Below are the code and all the weights of a small trained network. Each question names an input and a target symbol and asks about switching units off, where a switched-off unit gives its printed mean instead of its output.

import numpy as np


def w(rows, s, z=0):
    codes = np.array(rows[::2]) - 128.0
    scale = np.full(codes.shape[1], s)
    scale[-1] = z or s
    return codes * scale


def f(y):
    return y / 2 * (1 + np.tanh(0.7978845608 * (y + 0.044715 * y**3)))


def softmax(a):
    e = np.exp(a - a.max(-1, keepdims=True))
    return e / e.sum(-1, keepdims=True)


def log_softmax(a):
    a = a - a.max(-1, keepdims=True)
    return a - np.log(np.exp(a).sum(-1, keepdims=True))


def net(x, mask):
    ids = ['βγδεζηθλξστφψω'.index(c) for c in x.split()]
    T = len(ids)
    res = E[ids] + P[:T]
    q, k, v = (res @ M[0].T for M in (Q, K, V))
    z = softmax(np.where(np.tri(T) > 0, q @ k.T / 2**0.5, -1e9)) @ v
    res = res + np.where(mask[0], z, O[0][:, -1]) @ O[0][:, :-1]
    y = f(res @ A[0][:, :-1].T + A[0][:, -1])
    res = res + np.where(mask[1:17], y, B[0][:, -1]) @ B[0][:, :-1]
    return log_softmax(res[-1] @ U[:, :-1].T + U[:, -1])


Q, K, V, O, A, B = {}, {}, {}, {}, {}, {}
E = w([
[144,160,105],'β',
[157,171,111],'γ',
[168,162,108],'δ',
[155,169,110],'ε',
[153,168,112],'ζ',
[157,192,105],'η',
[144,166,105],'θ',
[160,164,116],'λ',
[138,189,44],'ξ',
[152,140,135],'σ',
[141,123,161],'τ',
[140,134,141],'φ',
[146,136,149],'ψ',
[71,166,250],'ω',
],0.013)
P = w([
[165,252,213],'0',
[27,201,88],'1',
[194,181,181],'2',
[20,156,78],'3',
[193,138,181],'4',
[27,111,70],'5',
[178,103,188],'6',
[28,54,66],'7',
[170,76,196],'8',
[53,87,39],'9',
[172,96,180],'10',
],0.012)
Q[0] = w([
[3,128,110],'h1',
[98,134,106],'h1',
],0.011)
K[0] = w([
[85,6,169],'h1',
[88,20,109],'h1',
],0.012)
V[0] = w([
[74,131,115],'h1',
[121,106,249],'h1',
],0.013)
O[0] = w([
[117,37,109,199],'h1',
[4,152,255,4],'h1',
],0.0086,0.0019)
A[0] = w([
[47,21,13,133],'n1',
[74,121,166,118],'n2',
[128,163,224,113],'n3',
[131,192,151,242],'n4',
[154,154,190,106],'n5',
[133,139,252,184],'n6',
[254,202,148,101],'n7',
[138,114,126,154],'n8',
[121,133,190,151],'n9',
[166,126,127,254],'n10',
[199,47,174,65],'n11',
[30,152,81,142],'n12',
[202,189,189,235],'n13',
[136,122,212,186],'n14',
[166,165,83,206],'n15',
[205,141,184,52],'n16',
],0.0088,0.0061)
B[0] = w([
[133,255,155,245],'n1',
[119,137,145,143],'n2',
[153,142,75,180],'n3',
[155,108,179,226],'n4',
[150,160,106,155],'n5',
[164,89,80,212],'n6',
[108,105,157,221],'n7',
[143,120,122,140],'n8',
[138,102,96,158],'n9',
[170,88,125,221],'n10',
[132,246,183,125],'n11',
[112,143,181,181],'n12',
[146,111,166,254],'n13',
[164,100,110,181],'n14',
[158,83,123,234],'n15',
[102,195,204,146],'n16',
],0.0086,0.0076)
U = w([
[118,164,99,106],'β',
[123,135,105,36],'γ',
[99,175,118,125],'δ',
[117,142,80,106],'ε',
[122,141,123,3],'ζ',
[115,130,105,48],'η',
[27,159,245,193],'θ',
[78,176,145,195],'λ',
[169,201,53,21],'ξ',
[189,150,182,193],'σ',
[98,183,112,170],'τ',
[121,138,114,16],'φ',
[156,2,60,219],'ψ',
[123,143,109,32],'ω',
],0.0096,0.0054)

Each question gives the input, a string of symbols that net reads in full, and the target symbol t.
The units are the heads (2 rows each of Q, K, V and O) and the neurons (one row each of A and B). Each row of codes is followed by its name. A weight is (code - 128) times the scale printed after its matrix; where a second scale follows, it is the last column's (O, A, B and U).
mask holds one flag per unit, heads first, then neurons. A switched-off unit (its flag False) gives its mean, the last column of its rows in O or B, instead of its output. The means were averaged over made-up inputs and are rounded, as every weight is.
A unit's drop is (log p(t) with every unit on - log p(t) with that unit switched off) / (log p(t) with every unit on - log p(t) with every unit switched off).
The circuit of an input: a set's keep is (log p(t) with only the set's units on - log p(t) with every unit switched off) / (log p(t) with every unit on - log p(t) with every unit switched off). Starting from the 12 units with the biggest drops (on a tie, the unit counted first), units are removed one at a time, each time the one whose removal leaves the highest keep (on an exact tie, the one counted first), for as long as the keep stays at least 0.8.
circuit, biggest first: the units of the circuit, biggest drop first
unit that matters most: the unit with the biggest drop
top k neurons: the k neurons with the biggest drops, biggest first
drop when u is switched off: that unit's drop, to one decimal
input ξ τ ξ, target ψ: circuit, biggest first	(n1; n15)
input ξ ζ ζ ξ ξ β, target ξ: circuit, biggest first	(h1; n1)
input ζ ε ω τ, target θ: circuit, biggest first	(h1; n12)
input δ ω λ λ, target θ: circuit, biggest first	(h1; n12; n6)
input β δ ξ β θ ε ξ η, target ξ: circuit, biggest first	(n1; h1)
input η β ζ ζ ξ ξ ξ ζ, target ξ: unit that matters most	n1
input ω γ ω, target ψ: circuit, biggest first	(n6; n1)
input ψ φ φ σ ε τ τ, target ψ: top 4 neurons	(n6; n1; n14; n9)
input ω ω ζ λ β θ γ β ζ, target ψ: top 3 neurons	(n1; n6; n14)
input τ θ ψ ξ ξ ω θ, target ψ: top 3 neurons	(n1; n12; n10)
input β η τ β β λ ξ ξ ω τ, target θ: circuit, biggest first	(h1; n6)
input γ λ ζ ξ ξ, target ψ: top 2 neurons	(n1; n15)
input ω φ φ λ ξ τ φ, target ψ: top 3 neurons	(n1; n6; n14)
input η γ ξ γ, target ξ: top neuron	(n1)
input ξ γ γ β ζ ξ ξ φ θ ξ θ, target ψ: top 4 neurons	(n1; n12; n10; n15)
input φ θ ξ δ θ ξ ξ β, target ξ: drop when n1 is switched off	0.9
input σ φ σ ξ θ ω ξ ω β ξ, target θ: drop when h1 is switched off	0.7
input ζ ξ ξ ξ, target ξ: drop when h1 is switched off	1.2
